Below are the code and all the weights of a small trained network. Each question names an input and a target symbol and asks about switching units off, where a switched-off unit gives its printed mean instead of its output.

import numpy as np


def w(rows, s, z=0):
    codes = np.array(rows[::2]) - 128.0
    scale = np.full(codes.shape[1], s)
    scale[-1] = z or s
    return codes * scale


def f(y):
    return y / 2 * (1 + np.tanh(0.7978845608 * (y + 0.044715 * y**3)))


def softmax(a):
    e = np.exp(a - a.max(-1, keepdims=True))
    return e / e.sum(-1, keepdims=True)


def log_softmax(a):
    a = a - a.max(-1, keepdims=True)
    return a - np.log(np.exp(a).sum(-1, keepdims=True))


def net(x, mask):
    ids = ['ΔΛΞΨαβεθμστφω'.index(c) for c in x.split()]
    T = len(ids)
    res = E[ids] + P[:T]
    r = res
    for j in range(2):
        rows = slice(2 * j, 2 * j + 2)
        q, k, v = (r @ M[0][rows].T for M in (Q, K, V))
        z = softmax(np.where(np.tri(T) > 0, q @ k.T / 2**0.5, -1e9)) @ v
        o = O[0][rows]
        res = res + np.where(mask[j], z, o[:, -1]) @ o[:, :-1]
    y = f(res @ A[0][:, :-1].T + A[0][:, -1])
    res = res + np.where(mask[2:6], y, B[0][:, -1]) @ B[0][:, :-1]
    return log_softmax(res[-1] @ U[:, :-1].T + U[:, -1])


Q, K, V, O, A, B = {}, {}, {}, {}, {}, {}
E = w([
[171,113,128,128,70,191,57],'Δ',
[90,91,147,111,162,73,167],'Λ',
[112,152,111,171,135,82,160],'Ξ',
[162,62,95,171,115,215,107],'Ψ',
[141,99,151,162,60,118,105],'α',
[103,128,108,162,250,135,209],'β',
[50,105,110,159,159,178,152],'ε',
[56,181,184,119,150,140,168],'θ',
[136,141,168,169,109,171,163],'μ',
[8,165,61,166,128,96,144],'σ',
[132,128,199,17,50,90,173],'τ',
[145,192,72,163,111,172,143],'φ',
[120,138,70,97,138,185,163],'ω',
],0.022)
P = w([
[132,133,160,113,135,111,31],'0',
[98,129,161,149,121,176,89],'1',
[69,144,157,148,108,180,117],'2',
[78,140,162,154,72,193,145],'3',
[84,140,158,148,56,190,172],'4',
[94,140,155,165,38,199,204],'5',
[116,141,149,162,20,197,235],'6',
[118,136,142,167,23,202,254],'7',
[110,139,124,168,42,219,245],'8',
],0.0087)
Q[0] = w([
[219,95,104,83,235,4,25],'h0',
[43,2,111,104,164,164,143],'h0',
[186,77,197,6,153,106,80],'h1',
[246,196,30,87,205,14,49],'h1',
],0.0058)
K[0] = w([
[139,91,188,148,179,95,8],'h0',
[150,228,139,139,97,136,153],'h0',
[118,143,141,147,153,121,103],'h1',
[138,102,181,148,176,107,11],'h1',
],0.012)
V[0] = w([
[178,158,98,185,47,99,78],'h0',
[62,1,20,67,113,98,123],'h0',
[127,183,172,40,126,98,161],'h1',
[59,34,200,216,73,99,161],'h1',
],0.0077)
O[0] = w([
[54,153,109,75,94,83,103,81],'h0',
[64,120,120,53,149,163,155,50],'h0',
[108,164,198,72,131,104,127,170],'h1',
[84,74,132,161,147,117,5,254],'h1',
],0.013,0.006)
A[0] = w([
[166,173,74,120,35,254,57,170],'n0',
[180,48,147,83,57,40,78,6],'n1',
[196,49,184,88,132,183,86,175],'n2',
[141,110,237,202,113,151,111,127],'n3',
],0.0058,0.0022)
B[0] = w([
[155,166,97,64,109,50,119,213],'n0',
[203,159,153,165,174,179,74,156],'n1',
[9,100,127,114,236,109,143,184],'n2',
[175,143,126,123,230,211,116,254],'n3',
],0.011,0.009)
U = w([
[59,138,51,138,103,113,121,112],'Δ',
[184,105,117,196,85,149,78,163],'Λ',
[126,146,77,79,104,157,227,169],'Ξ',
[149,231,80,145,86,96,112,63],'Ψ',
[137,33,51,117,110,177,121,126],'α',
[80,215,165,124,156,131,120,96],'β',
[54,107,82,158,85,198,109,119],'ε',
[168,184,99,174,123,184,107,79],'θ',
[131,155,82,103,103,130,65,137],'μ',
[162,144,56,148,218,63,190,73],'σ',
[119,114,178,95,124,85,126,99],'τ',
[130,57,138,159,134,2,133,198],'φ',
[133,187,126,210,61,57,141,255],'ω',
],0.0084,0.0068)

Each question gives the input, a string of symbols that net reads in full, and the target symbol t.
The units are the heads (2 rows each of Q, K, V and O) and the neurons (one row each of A and B). Each row of codes is followed by its name. A weight is (code - 128) times the scale printed after its matrix; where a second scale follows, it is the last column's (O, A, B and U).
mask holds one flag per unit, heads first, then neurons. A switched-off unit (its flag False) gives its mean, the last column of its rows in O or B, instead of its output. The means were averaged over made-up inputs and are rounded, as every weight is.
A unit's drop is (log p(t) with every unit on - log p(t) with that unit switched off) / (log p(t) with every unit on - log p(t) with every unit switched off).
The circuit of an input: a set's keep is (log p(t) with only the set's units on - log p(t) with every unit switched off) / (log p(t) with every unit on - log p(t) with every unit switched off). Starting from all 6 units, units are removed one at a time, each time the one whose removal leaves the highest keep (on an exact tie, the one counted first), for as long as the keep stays at least 0.8.
units of the circuit, in order: the units of the circuit, biggest drop first
top k neurons: the k neurons with the biggest drops, biggest first
heads that matter: for each layer, one digit per head in row order, 1 if its drop is at least 0.15 and else 0, layers parted by /
drop when u is switched off: that unit's drop, to one decimal
input φ Ψ Ψ μ μ μ Ξ, target Λ: units of the circuit, in order -> (h1; n2)
input Ξ β ε Λ φ, target ω: units of the circuit, in order -> (n3; h0; h1)
input Ψ μ Δ μ Λ Δ σ μ, target ε: units of the circuit, in order -> (h0; h1)
input τ τ μ Λ ω θ, target Ξ: units of the circuit, in order -> (h1; h0)
input τ σ τ Ξ, target β: units of the circuit, in order -> (h1)
input θ Λ β Ξ μ μ τ, target β: top 2 neurons -> (n1; n2)
input θ α Ξ φ μ, target ω: units of the circuit, in order -> (h0; h1)
input β Δ τ Ψ, target β: units of the circuit, in order -> (h1; n2)
input Ξ Λ Δ ω β ω σ, target Ξ: heads that matter -> 11
input μ τ μ ω Ξ ω Δ Λ, target Ξ: units of the circuit, in order -> (h1; h0)
input θ α Ξ Δ Δ Ψ α Ξ Δ, target μ: units of the circuit, in order -> (n0; h0)
input σ θ σ Ξ ε Λ μ β ε, target Λ: units of the circuit, in order -> (h0; n2)
input τ φ α Ξ, target ω: top 2 neurons -> (n3; n2)
input μ φ τ τ σ θ φ ε, target ω: units of the circuit, in order -> (h0; n3; h1)
input α Δ Δ φ τ Δ Δ, target μ: units of the circuit, in order -> (n0)
input β ω Δ ω Ψ Ψ ω Δ Ψ, target Ξ: heads that matter -> 01
input σ Λ β μ φ α α φ τ, target ω: units of the circuit, in order -> (h0; n3; h1)
input Δ Λ β φ Λ Λ, target ω: top 2 neurons -> (n2; n3)
input φ Δ Ψ Δ μ ε, target Λ: heads that matter -> 11
input μ θ τ Λ, target β: top neuron -> (n3)
input μ α τ, target β: drop when n2 is switched off -> 0.1
input Ψ β ω Δ θ, target Ξ: drop when n3 is switched off -> 0.0
input α Ψ ε Δ ε Δ Δ φ σ, target ω: drop when h1 is switched off -> 0.1
